(in the rows, 128 means zero)
Here are made-up nodes, facts about them, and rows of numbers that follow some of those facts. Name the node behind each unnamed row.

Some facts about the nodes:
droflom: Σ 4; Δ groska, plukar
rusilom: Σ 158
dalor: Σ 139
graso: Σ 162; Δ zegel, vebruk, dibrar, mistul, gastek
nutrove: Σ 4; Δ labrek
toflater: Σ 4; Δ gafle
tubir: Σ 139
gupo: Σ 158
briplim: Σ 109
segran: Σ 4; Δ fletraskis, skasok
treraskan: Σ 139; Δ briplim
gekete: Σ 4; Δ brori, valan
rastudir: Σ 139; Δ mefegor, fofus
fletraskis: Σ 684; Δ flobral
kuflek: Σ 158; Δ reski
skave: Σ 158; Δ mistul
bogur: Σ 500; Δ vofas
grusu: Σ 4; Δ driflefem
kleflebrak: Σ 500; Δ vefa, nostus
bresken: Σ 158; Δ perer, bunan
stoda: Σ 109; Δ nadrok
metru: Σ 158; Δ kudras
balu: Σ 4; Δ kuflol, gastek
dralabren: Σ 4; Δ rotal, fudor
vogom: Σ 162
valan: Σ 158; Δ zegel
nosti: Σ 139; Δ zegel, mefegor, bresken, dalor
kloman: Σ 4; Δ flazem
pluplak: Σ 4; Δ zudris
muklol: Σ 4; Δ drevir
deska: Σ 4; Δ bunan
tebok: Σ 4; Δ kodes
doska: Σ 4
kudras: Σ 500; Δ vunis, brori
bikar: Σ 109; Δ dibrar
vaflum: Σ 4
pubrezul: Σ 139; Δ mistul
mavok: Σ 139; Δ bruflos
tafer: Σ 684; Δ dradru
ripor: Σ 158; Δ drogran
reski: Σ 4; Δ dalor, gafur
teno: Σ 109; Δ drastur
riklim: Σ 4; Δ stoda, valan
flusidrem: Σ 4; Δ driflefem
sitaskon: Σ 684
nusi: Σ 500; Δ vogom, flaskor
leflur: Σ 4; Δ briplim, kloman, bogur
pletodrek: Σ 158; Δ motrik
klutre: Σ 4; Δ mistul
bobre: Σ 4; Δ gastek
brodan: Σ 158; Δ vaflum
motrik: Σ 139; Δ zegel, dibrar
katrota: Σ 139; Δ kodes, sazu
trudor: Σ 4; Δ truska, groska
sokizam: Σ 139; Δ dregal
meflen: Σ 139; Δ fofus
neskul: Σ 4; Δ drikagom
zefir: Σ 4; Δ vogom, sitaskon, sazu
skatuk: Σ 4; Δ dalor
plita: Σ 4
zegel: Σ 158; Δ flazem, dalor
grege: Σ 158; Δ tilum
plukar: Σ 158; Δ bruflos
taflan: Σ 4; Δ sitaskon, kuflol, dalor
fletaplan: Σ 162
brograges: Σ 4; Δ katrota, bogur
sabrik: Σ 500
flostun: Σ 4; Δ motrik
vefa: Σ 109; Δ vebruk, dutek, nutra
skinu: Σ 4; Δ klobrises
drikagom: Σ 4; Δ driflefem, grusu
sazu: Σ 158; Δ kloman
serik: Σ 139; Δ greklo, dibrar, gastek, drastur
dretuk: Σ 158; Δ sitaskon
nadrok: Σ 4
vunis: Σ 109; Δ mefegor, driflefem, grusu
plenek: Σ 158
dradru: Σ 158
kuflol: Σ 4; Δ flobral, valan, grusu
flazon: Σ 500
sute: Σ 4; Δ gekete
pubrur: Σ 4; Δ nogruk, klobrises
nures: Σ 684; Δ bruflos
dibrar: Σ 4
vebruk: Σ 4
gaske: Σ 4; Δ kodes, doska
nogruk: Σ 500; Δ klobrises, bratregis, plita, nostus
mizofe: Σ 4; Δ groska, lostal
vapler: Σ 500
nezor: Σ 139
brimam: Σ 4; Δ labrek, fletraskis, gastek
safi: Σ 4; Δ tezul, drikagom
mistul: Σ 4
fevil: Σ 4
klabri: Σ 4
driflefem: Σ 4; Δ dalor
kodes: Σ 4; Δ sugroklal, nures
lonen: Σ 684; Δ bruflos, flazem, labraklem, treraskan
gafle: Σ 162
zisen: Σ 162; Δ flaskor, gastek
toskevel: Σ 684
dutek: Σ 139; Δ sugroklal
bragek: Σ 139; Δ flaskor, labraklem
perer: Σ 109; Δ nezor
tilum: Σ 500; Δ sitaskon
gafur: Σ 4; Δ zisen, piron
baska: Σ 4; Δ tafer, plukar
skasok: Σ 4
gresil: Σ 158; Δ studrem, motrik
grabi: Σ 162; Δ katrota, bruflos, sabrik
mefegor: Σ 4; Δ dibrar, kloman
dregal: Σ 139
ralastur: Σ 109; Δ dalor
flazem: Σ 4
kloklida: Σ 4; Δ drogran, bistil
klune: Σ 4; Δ beplegok, truska
zuge: Σ 4; Δ motrik, fletraskis, balu
drastur: Σ 4; Δ riklim
drevir: Σ 162; Δ kobrar, dalor
tibon: Σ 4
brori: Σ 4
fofus: Σ 4
plituklak: Σ 158; Δ groska, tilum
sugroklal: Σ 139; Δ grusu
flitrar: Σ 158; Δ sitaskon, nostus
nagre: Σ 4; Δ drastur
klobrises: Σ 684; Δ dibrar
tezul: Σ 4; Δ kudras
brakik: Σ 4; Δ rusilom
zogra: Σ 4; Δ brori, gupo
rotal: Σ 4
beplegok: Σ 4; Δ bruflos
befus: Σ 4; Δ vebruk
bratregis: Σ 158
sabun: Σ 500; Δ kudras, banode, mistul, ralastur
labrek: Σ 500
fudor: Σ 109; Δ zegel, flaskor
truska: Σ 4; Δ flazon
groska: Σ 139; Δ dalor
banode: Σ 162; Δ ralastur
lostal: Σ 158; Δ truska, rusilom
bruflos: Σ 4; Δ groska
sedos: Σ 162; Δ nures
labraklem: Σ 4; Δ vofas, drikagom, drastur
bistil: Σ 158; Δ reski, flaskor, sabrik, dalor, zenim
kobrar: Σ 139
nutra: Σ 158
stofas: Σ 158; Δ skasok
nostus: Σ 139; Δ dibrar
stesem: Σ 4; Δ valan, rusilom
kadran: Σ 4; Δ motrik, kobrar
flaskor: Σ 4; Δ dibrar
zudris: Σ 162; Δ tibon
drogran: Σ 500; Δ labrek
laklil: Σ 4; Δ tibon
numun: Σ 109; Δ plituklak
bunan: Σ 500
studrem: Σ 139
tosem: Σ 4; Δ nogruk
piron: Σ 158
debrek: Σ 109
padrin: Σ 4; Δ perer
broni: Σ 139; Δ briplim, fudor
biskom: Σ 4
vukla: Σ 109; Δ deska, klabri
greklo: Σ 158; Δ nezor
masko: Σ 4; Δ meflen
vififim: Σ 4; Δ zegel, gafle
flobral: Σ 500; Δ grusu
vofas: Σ 109
ruba: Σ 4; Δ riklim, fevil, bresken
zenim: Σ 500
gastek: Σ 4; Δ beplegok

Some nodes and their rows:
ralastur: [118 107 114 120 124 124 166 116 169 207  92 126 115 122 111 121 104 155
 107 136 139 111 120 110 115 112 111 120  84 113 154 235 112 110 152 121]
bunan: [121 119 154 126 127 144  95 140 143 159  93 164 138 136 124 124 111 117
 144 121 146 141 122 115 118 138 170  95  83 210 135 125 170 108 113 119]
briplim: [118 116 131 150 127 138  96 169 136 129  89 119 117 142 155 123 105 116
 131 124 152 117 122 116 161 146 180 106  85 184 119 136 176 104 174 121]
grabi: [122 116 144 120 126 126 121 119 121 115 106 118 125 143 163 127 135 115
 122 139 135 119 132 111 117 134 116 146  94 108 117 104 129 111 114 119]
bobre: [125 125 116 125 126 123 136 133 120 109 174 117 118 123 127 126 156 148
 131 123 124 125 130 149 127 124 115 135 145 109 122 104 115 148 136 146]
bruflos: [145 118 158 118 123 123 115 116 115 118  96 116 160 189 135 156 193 116
 113 158 162 133 170 110 120 187 112 171  87 104 110 107 141 109 107 122]
baska: [137 124 116 119 126 123 143 125 118 113 152 117 120 128 127 136 149 132
 118 123 130 128 137 138 129 124 116 152 149 108 117 109 115 135 126 150]
zogra: [135 134 116 119 127 125 140 128 120 113 157 118 118 123 125 131 144 143
 125 122 122 131 129 149 127 117 115 139 154 110 117 108 115 143 139 151]
pubrur: [124 128 114 134 126 123 157 126 120 115 160 123 118 123 112 143 133 131
 114 122 133 118 137 140 121 118 117 160 177 108 119 124 113 137 113 144]
banode: [131 118 115 119 125 126 153 129 141 115 138 118 116 129 157 127 105 137
 113 122 130 118 125 127 120 117 115 169 139 109 119 124 112 114 162 131]
valan: [118 119 115 124 166 124  99 143 119 118 172 114 116 120 154 122 173 180
 142 135 120 115 123 146 155 120 115  98  89 111 163 114 115 141 194 123]
brori: [140 160 148 119 132 126  93 119 122 122  95 156 168 120 121 127 114 117
 182 139 143 149 124 150 121 149 120  95 141 191 118 114 174 127 122 126]
grusu: [176 164 115 117 148 128 182 115 117 123 129 144 113 123 111 124 142 117
 108 119 105 116 150 110 120 111 115  94 175 111 119 186 160 154 121 123]
tubir: [118 143 184 121 128 128  94 119 139 176  95 142 150 123 127 127 107 115
 143 145 111 170 125 129 122 142 154  98 124 188 125 139 155 110 114 116]
ripor: [127 122 115 127 126 126 141 125 120 115 141 118 117 124 143 127 121 122
 115 123 119 116 125 130 127 118 116 173 137 108 121 114 115 113 149 125]
flusidrem: [158 138 113 119 128 126 166 121 119 118 142 120 115 121 111 127 142 134
 110 121 123 119 141 120 142 115 113 113 174 110 119 154 116 138 138 145]
skasok: [151 156 119 118 132 126  96 142 121 115  96 135 150 124 131 131 124 124
 171 127 157 148 128 175 187 160 130  96 162 171 116 122 160 112 145 144]
nadrok: [151 156 117 119 133 125  97 141 120 115  98 135 151 120 131 129 126 125
 171 129 159 148 128 175 188 162 130  99 163 174 116 119 158 110 146 144]

Which node is each row?
No name comes twice in this set of rows, the named rows included.
[114 115 113 234 126 198 145 169 178 201 102 117 114 122 127 124 126 112
 108 119 167 106 126 109 141 144 190 193 126 103 157 175 104 103 112 110]  klobrises
[135 115 112 118 146 126 113 119 119 155 118 114 117 121 128 121 159 192
 113 156 158 114 123 129 177 119 109  98  98 111 159 196 110 119 189 120]  zegel
[140 123 114 116 124 122 160 115 134 121 116 147 129 120 110 131 105 144
 113 125 127 116 126 117 116 117 111 116 150 111 121 168 111 153 113 137]  taflan
[119 118 138 119 128 124 111 118 136 191 126 119 118 120 110 124 128 135
 111 142 107 124 123 114 117 117 114  98 105 112 176 184 111 136 120 117]  nosti
[144 118 145 124 125 124 113 137 113 115 118 113 135 203 156 148 211 118
 124 137 157 142 166 116 172 189 117 177 101 104 113 104 144 111 111 140]  beplegok
[118 130 113 190 151 137  96 165 125 153  98 148 150 120 110 132 158 118
 147 131 206 111 154 152 213 207 179  95 210 111 117 169 113 109 111 117]  dibrar
[114 117 119 191 160 128  97 160 121 183 196 115 115 120 111 125 195 149
 113 132 129 114 128 129 157 153 168  98 128 105 191 159 107 126 116 116]  motrik
[119 118 200 125 125 127  96 118 118 140 108 115 133 160 142 133 167 111
 111 144 108 159 150 111 116 151 128 160  88 107 117 113 131 110 109 116]  mavok
[168 160 114 117 137 126 177 116 117 119 138 145 113 119 110 124 138 117
 111 119 105 117 148 111 116 109 115  94 170 112 121 169 152 159 117 125]  drikagom
[116 119 130 166 127 125 117 142 122 129 175 117 116 122 115 126 148 117
 111 123 106 117 131 127 129 123 158 156 149 107 154 136 111 117 113 117]  serik
[113 110 114 211 127 152 139 176 142 162  99 117 112 123 113 123 145 117
 110 121 162 108 123 112 124 140 194 144  89 105 140 170 109 104 113 118]  bikar
[120 113 117 127 129 135 172 118 122 166  95 129 112 122 113 121 114 115
 106 119 106 112 122 106 115 110 142  98  86 112 134 184 156 110 137 117]  vunis
[118 115 116 156 125 148 131 150 125 128  96 112 114 190 194 122 135 113
 109 124 134 116 123 110 140 130 135 217  84 109 120 115 115 103 145 116]  lonen
[130 118 163 123 123 125 101 117 117 119  96 115 144 171 162 130 177 113
 117 156 144 122 153 109 119 175 114 176  86 106 113 105 146 108 109 116]  plukar

Now the same nodes, written a new way:
Some rows with their names:
bragek: [110 132 118 111 172  86 138 148 143 205 170  84 150  86  84 138 135 112
 130 147 115 125  76  93 109  94 125  86 175 183 147 129 117 132 134  77
  80  94 140  94 157 139 155 135  85 115  95 155]
mizofe: [176 169 153 140 132 135 118 135 139 127 156 120 108 137 131 118 137 151
 139 156  95 151 156 130 143 122 119 149 147  76 164 108  92 114 145 146
 121 143 143  99  93  85 129 124 176 139 135 120]
brograges: [173 173 141 114 149 110 108 148 139 120 141 148 149 127 122 119 128 137
 158 163 112 144 132 108 146  94 147 131 159  92 167 113 105 111 147 122
  90 132 147 100 119 106 129 129 137 147 139 121]
sazu: [113 113 128 124 137 103 152 184 153 101 138 126 137 168 144 112 133 122
  96  86 174 101 112 135  50 168 109 152  89 158 119 130 111 114 115 129
 136 117 154 124 148 137 115 188 144  94 135 131]
balu: [135 144 133  97 117 119  96 137 123 142 134 134  99 165 143 118 160 146
 135 159 114 121 146  96 152 106 121 138 126  49 124 154  84 150 140 132
 102 124 151 156 100 141 128 123 146 137 153  84]
pubrur: [121 105 140 129 118 118  65 140 124 122  79 146 166 133 123 149 155 120
 146 155 116 159 113 161 170 105 115 106 140 109 174 140 118 143 148  84
 112 104 111 128 133 124 130 137 130 150 136 129]
dralabren: [136 140 136 129 146 133 104 114 152 112 138 161 176  98 120 128 112 115
 144 147 116 154 121 157 174 126 139 122 139 109 157  84 118 132 120  64
 114 127 121 102 139 106 117 115 121 150 145 124]
tilum: [119 147 127  99  79 137 152  82 119 158 147 157 142 110 137  81 120 115
 143 142 147 148 128 117 125 122 134 147  88 120 115 131 116 112 128  98
 143  95  99  85 180 131 108 113 132 154 116 170]
lostal: [130 150 125 105 128 120 139 180 122 173 148 119 111 139 118  81 130 139
 111 103 151 136 148  98  59 138 138 149 125 135 127 113 116  99 137 139
 161 123 151  93 126 137 142 168 174 159 101 135]
nusi: [129 149 163 120  63 105  95 143 142 135 112 182 157 136 147 121 136 144
 126 168 126 165  90 121 133 112 108 132 118 137 148 115  94 136 119  96
 123  85 142 107 151 104 125 131 129 166 113 146]
plita: [ 88  72 133 131 119 135  92 105 106  84  92 129 159 146 130 144 127 102
 122 130 136 113 145 147 169 126 131 125  99  97 170 169 121 136 138 105
 133 110  92 154 148 143 116 112 123 119 167 122]
vogom: [152  94 104 101  98 162 159  84 109 129  98 122 118 132 153 118 105 102
 120 143 143  94 139 118 119 118 152 114 100 111 139 161  99 115  97  67
  91 112  82 169 138 117  62 126 127  89 165 118]
rusilom: [110 103 116  84 106 105 171 162 116 139 147 134 100 152 130  95 121 117
 118  74 197 109 152  93  46 158 142 153 117 121  97 158 132  91 121 156
 183 124 146 114 160 167 111 162 128 127 100 119]
flazon: [119 126 124 160 120 144 170  93 112 140 128 109 133 102 123 107 126 149
 149 102 155 144 146 157 113 157 129 162 125 160 106 125 154  72 126 175
 190 117 111  69 148 100 132 139 140 132  90 181]
klabri: [157  93 124 139 138 126 138  97  93  75  89 127 117 117 111 149  83 128
 146 112 152 146 164 140 128 125 145 119 138 107 146 128 142 103 156 141
 160 169 109 148 113 126 126 107 136 154 134 121]
vaflum: [106  89 115 139 134 129 116 114  97  93 102 112 117 113 117 154 135 134
 138  92 147 124 170 139 141 129 141 122 142  87 133 156 146 107 153 180
 159 150  98 133 121 133 151 118 131 138 136 127]
nezor: [121  84  86 138 147 120 194  86  83 131 106  90 126 100 100 154  77 110
 107 109 146  87 143 117  87 110 133  63 125 189 122 140 180 105 147 111
 128 136  99 143 170 161 148  97  89 108  86 147]
piron: [108 122 109  72  99 133 149 146 115 169 131 150 133 166 137  76 142 114
 112 111 162 115 130 100  85 134 141 150  99 109 109 142  95 118 109 109
 146  93 124 120 144 192 104 161 143 112 125 123]

Rows to name:
No name comes twice in this set of rows, the named rows included.
[118  97  99  90 148 130 239  95 128 131 158  85  82 133 161 125 133 111
  95 102 135  37 141  70 114 160 103 101  98 142  68 194 125 101 109 173
 113 103 122 167 134 177 118  96  77  18 131  97]  dalor

Now the same nodes, written a new way:
Some rows with their names:
motrik: [129 175 158 197  86 138 136 115 162 194 111 148 125 143]
dibrar: [131 157  72 159 157 129 155 160 159 186 146  89 131 111]
metru: [132 125 153 106 115 139 133 126 117 115 126 140 122 120]
rusilom: [100  94 125 115 152 158 138 138 136 134 139 124 114  98]
brakik: [138 123 140 125 119 124 122 115 128 124 128 131 133 129]
valan: [114 124 204 151 103 159 120  96 122 154 117 176 116 138]
labraklem: [155 134 134 120 125 108 121 125 121 108 129 128 137 126]
fletraskis: [139 120 123 160 116 114 129 125 116 113 129 148 131 147]
nutra: [101 101 120 115 158 157 141 141 137 136 140 120 116 100]
studrem: [ 94 105 111 137 143 132 124 139 161 135 130 120 117 100]
nutrove: [145 132 129 115 133 108 118 131 124 119 124 136 132 119]
bistil: [ 81 165 150  97 135 125 129 146  99 128 127 153 114 125]
rotal: [110 102 107 128 157 134 126 133 144 141 142 113 127 105]
vapler: [109  98 123 114 166 148 140 134 135 142 136 112 107 112]
ralastur: [ 35 180 129 130 111  87 108 122  84 140 140 148 109 148]
pubrezul: [130 140 136 117 118 102 115 138 141 115 116 147 122 112]
mavok: [162 127 123 150 151 166 132 121 159  89  88 130 173 154]
dradru: [103  99 120 114 157 157 141 141 137 137 139 121 114  99]

Rows to name:
No name comes twice in this set of rows, the named rows included.
[139 129 126 126 130 144 131 115 129 114 114 121 148 146]  droflom
[149 129 146  92 143 118 129 135 115 118 117 139 111 118]  drogran
[116 125 124  78  91 134 152 121 115 121 122  95 100 132]  tilum
[153 118 137 136 110 135 127 107 127 106 126 116 146 145]  kodes
[130 123 172 136 105 159 137 108 127 144 120 148 119 134]  pletodrek
[185 115 109 131 137 174 133 134 121 128 101 134 161 174]  grabi
[181 162 114 128 126 121 128 164 115 175 117 156 133 147]  graso
[133 120 153 103 117 147 134 123 119 116 119 137 123 125]  lostal
[161 118 118 113 106 139 124 139 110 142 121 137 132 151]  zudris
[149 208  90 161 103 112 162 165 161 170 125  97 132 129]  nostus
[154 181 109 163 109 123 155 138 140 167 133 100 139 142]  mefegor
[ 20 180 140 114 112 121 121 134 113 115 116 138 123 157]  groska
[137 125 135 128 111 125 125 113 130 130 124 124 133 135]  leflur
[153 125 162 165 110 117 116 105 116  93 151 117 145 146]  kuflol
[129 128 139 130 106 121 121 122 145 113 115 137 128 124]  treraskan

